Look-ups in named tables: a row name and a column name give one cell, copied from the table.

kelas =
         bimug  tusule    fod    fer   fune  dediz   gil    sil  veral
rifefum   1045    -747   -803   -849   -846   1224  1105   1241   1114
mogi     -1014   -5800  -5880  -5977  -5996  -1088  -876  -1143   -993
ton       2789    3509   3461   3463   3479   3171  2762   3243   2891
pil       1494     333    272    241    249   1721  1539   1751   1572
ferilu    2053    1754   1708   1691   1702   2352  2064   2403   2139
nid       2539    2942   2909   2903   2927   2905  2554   2981   2648
kibe      4132    6876   6857   6896   6930   4685  4059   4813   4265
vemi       350   -2370  -2425  -2484  -2492    445   421    441    394
gugim      804   -1271  -1313  -1366  -1363    962   872    980    868
bovus     1159    -519   -584   -626   -623   1346  1211   1362   1231
lut        313   -2554  -2624  -2687  -2694    399   396    387    363
zibag      590   -1823  -1877  -1931  -1932    716   658    720    646
kolutus    677   -1624  -1685  -1735  -1738    809   744    813    733
bil       1955    1490   1441   1421   1431   2240  1969   2288   2040

dediz of bovus = 1346
bimug of kolutus = 677
fune of ton = 3479
bimug of zibag = 590
veral of ferilu = 2139
tusule of bovus = -519
fer of vemi = -2484
gil of vemi = 421
fod of bil = 1441
fod of vemi = -2425
veral of pil = 1572

mel =
,nozet,zep,depalun,fif,menolu
guzad,4935,3365,8660,2740,4311
perivi,6203,5943,4853,6799,4935
led,4162,4755,8345,2223,4232
poki,6824,4348,5492,6946,4958

fif of guzad = 2740
depalun of led = 8345
menolu of poki = 4958
zep of poki = 4348
nozet of poki = 6824
zep of led = 4755

kopufo =
cols = sagulaz, nof, zikif, monipo, lin
nen: [175, 385, 651, 249, 595]
zer: [750, 211, 315, 407, 231]
muzufon: [544, 301, 385, 768, 542]
gor: [133, 423, 748, 274, 638]
zalod: [664, 215, 385, 154, 326]
rovo: [327, 675, 538, 635, 479]
nima: [284, 141, 560, 761, 738]
letek: [674, 625, 640, 539, 422]
ruk: [169, 607, 284, 712, 150]
les: [747, 342, 295, 491, 428]
maz: [633, 603, 657, 592, 757]

What is the nof of zer in kopufo?
211
What is the lin of nima in kopufo?
738
What is the lin of zer in kopufo?
231
What is the zikif of zer in kopufo?
315
What is the nof of zalod in kopufo?
215
What is the lin of gor in kopufo?
638
What is the zikif of nima in kopufo?
560

Table satemi
         rofo  zor  kavok  fezu  gidupe
vezu       31   55     56    29      58
zolisil     6   86     87     4      83
fut        10   78     81     6      81
kifa       38   47     48    37      50
lil        56   31     30    58      28

rofo of fut: 10
fezu of fut: 6
zor of fut: 78
rofo of kifa: 38
rofo of zolisil: 6
rofo of lil: 56
zor of vezu: 55
kavok of zolisil: 87
zor of kifa: 47
gidupe of zolisil: 83
gidupe of fut: 81
kavok of lil: 30
kavok of fut: 81
gidupe of lil: 28
kavok of vezu: 56
zor of lil: 31
fezu of zolisil: 4
rofo of vezu: 31

Table sisape
|  | nira | mure | fatak | siritut | tufug | monal | tador |
|---|---|---|---|---|---|---|---|
| fupa | 142 | 150 | 146 | 134 | 147 | 132 | 170 |
| burasi | 152 | 165 | 163 | 147 | 152 | 140 | 112 |
| div | 140 | 16 | 147 | 155 | 133 | 144 | 99 |
| falu | 168 | 185 | 137 | 108 | 159 | 166 | 154 |
| poda | 89 | 95 | 153 | 134 | 151 | 136 | 143 |
| gok | 121 | 106 | 137 | 132 | 132 | 130 | 128 |
| zariv | 135 | 160 | 151 | 138 | 136 | 133 | 212 |
| torun | 133 | 154 | 138 | 163 | 155 | 158 | 75 |
| feso | 161 | 133 | 151 | 107 | 150 | 128 | 121 |
| mefupek | 118 | 57 | 151 | 139 | 158 | 117 | 127 |
| renemib | 126 | 210 | 158 | 141 | 147 | 150 | 131 |
| muzomut | 173 | 127 | 146 | 132 | 142 | 152 | 129 |
| tese | 130 | 186 | 147 | 157 | 121 | 157 | 197 |

nira of falu = 168
fatak of div = 147
nira of muzomut = 173
siritut of gok = 132
mure of zariv = 160
mure of mefupek = 57
fatak of tese = 147
siritut of feso = 107
monal of mefupek = 117
mure of falu = 185
siritut of poda = 134
siritut of mefupek = 139
monal of gok = 130
tador of div = 99
tufug of torun = 155
monal of burasi = 140
siritut of fupa = 134
tufug of gok = 132
tador of poda = 143
siritut of torun = 163

pafom
         legosav  biziti  fak  rodelu
lasup        710     779  635     574
basetuz      562     746  720     500
feraz        848     626  367     860
vedat        855     653  403     818
dador        723     762  636     576
fenimu      -769    -530  658     821
rut          300     532  754     516
nebede       350     574  759     498
zev          412     609  736     516
gar          726     782  644     566

biziti of vedat: 653
legosav of vedat: 855
legosav of fenimu: -769
biziti of lasup: 779
biziti of fenimu: -530
fak of zev: 736
rodelu of rut: 516
fak of rut: 754

dolim:
,vabebe,mafitof,gobatet,kepes
dedupov,541,457,487,374
musuze,438,837,753,467
fiz,633,558,579,838
dav,455,779,583,603
bon,618,798,651,381
tavim,492,186,359,621
kanavu,389,791,633,548
rimotu,587,540,541,749

vabebe of kanavu = 389
gobatet of dedupov = 487
vabebe of dav = 455
gobatet of rimotu = 541
mafitof of tavim = 186
gobatet of kanavu = 633

Table gipa
|  | dip | lebo | gaveba | ruro | fipuvuk | bero | guverul | bifofi | vikunog |
|---|---|---|---|---|---|---|---|---|---|
| tesa | 224 | 135 | 147 | 170 | 164 | 110 | 117 | 101 | 108 |
| nep | 132 | 181 | 152 | 101 | 199 | 104 | 112 | 131 | 141 |
| kir | 132 | 143 | 188 | 134 | 205 | 183 | 45 | 182 | 88 |
| mup | 112 | 192 | 122 | 163 | 181 | 146 | 107 | 144 | 14 |
| bolanip | 206 | 184 | 115 | 143 | 144 | 203 | 111 | 244 | 170 |
| tir | 154 | 144 | 174 | 123 | 206 | 188 | 51 | 244 | 141 |
| kitozu | 145 | 165 | 95 | 108 | 148 | 103 | 168 | 156 | 27 |
| gami | 190 | 172 | 104 | 151 | 114 | 224 | 118 | 215 | 144 |
| fidiv | 139 | 166 | 90 | 118 | 151 | 105 | 162 | 155 | 25 |
| pali | 124 | 179 | 161 | 54 | 196 | 110 | 88 | 77 | 122 |
| nema | 144 | 183 | 145 | 127 | 204 | 95 | 129 | 165 | 164 |
| zenam | 134 | 183 | 155 | 87 | 200 | 112 | 99 | 107 | 131 |

vikunog of mup = 14
gaveba of pali = 161
ruro of tesa = 170
vikunog of kitozu = 27
guverul of pali = 88
lebo of nema = 183
bero of nema = 95
lebo of kir = 143
bero of tir = 188
ruro of nep = 101
fipuvuk of mup = 181
bifofi of zenam = 107
vikunog of zenam = 131
bero of zenam = 112
bero of pali = 110
ruro of kir = 134
ruro of pali = 54
lebo of nep = 181
lebo of mup = 192
bifofi of nep = 131

parir:
	kal	fum	felos
toz	0.31	0.57	0.58
tafepe	0.91	0.61	0.03
mumeb	0.34	0.59	0.56
vira	0.31	0.60	0.59
kuvakom	0.26	0.49	0.68

What is the kal of kuvakom in parir? 0.26
What is the felos of toz in parir? 0.58
What is the kal of tafepe in parir? 0.91
What is the fum of mumeb in parir? 0.59
What is the fum of tafepe in parir? 0.61
What is the felos of vira in parir? 0.59
What is the fum of vira in parir? 0.60
What is the felos of tafepe in parir? 0.03
What is the fum of toz in parir? 0.57
What is the kal of vira in parir? 0.31
What is the felos of mumeb in parir? 0.56
What is the kal of toz in parir? 0.31
What is the kal of mumeb in parir? 0.34

Table sevol
           kaso     fud
somab     35.54  -32.24
pekanip  -50.91   56.11
vasib     26.09   73.69
pufo     -29.12   32.55
nolir     58.56  -27.98
bot       44.58   20.19
nalilor   63.23  -35.96
vavuzi   -90.51   96.90
rig       47.69  -35.20
duzon     58.35  -41.55

What is the fud of pekanip in sevol? 56.11
What is the fud of duzon in sevol? -41.55
What is the kaso of bot in sevol? 44.58
What is the kaso of vavuzi in sevol? -90.51
What is the kaso of somab in sevol? 35.54
What is the fud of vasib in sevol? 73.69
What is the fud of pufo in sevol? 32.55
What is the kaso of nolir in sevol? 58.56
What is the kaso of vasib in sevol? 26.09
What is the kaso of pufo in sevol? -29.12
What is the kaso of pekanip in sevol? -50.91
What is the fud of nolir in sevol? -27.98
What is the fud of nalilor in sevol? -35.96
What is the kaso of duzon in sevol? 58.35
What is the fud of somab in sevol? -32.24
What is the kaso of rig in sevol? 47.69

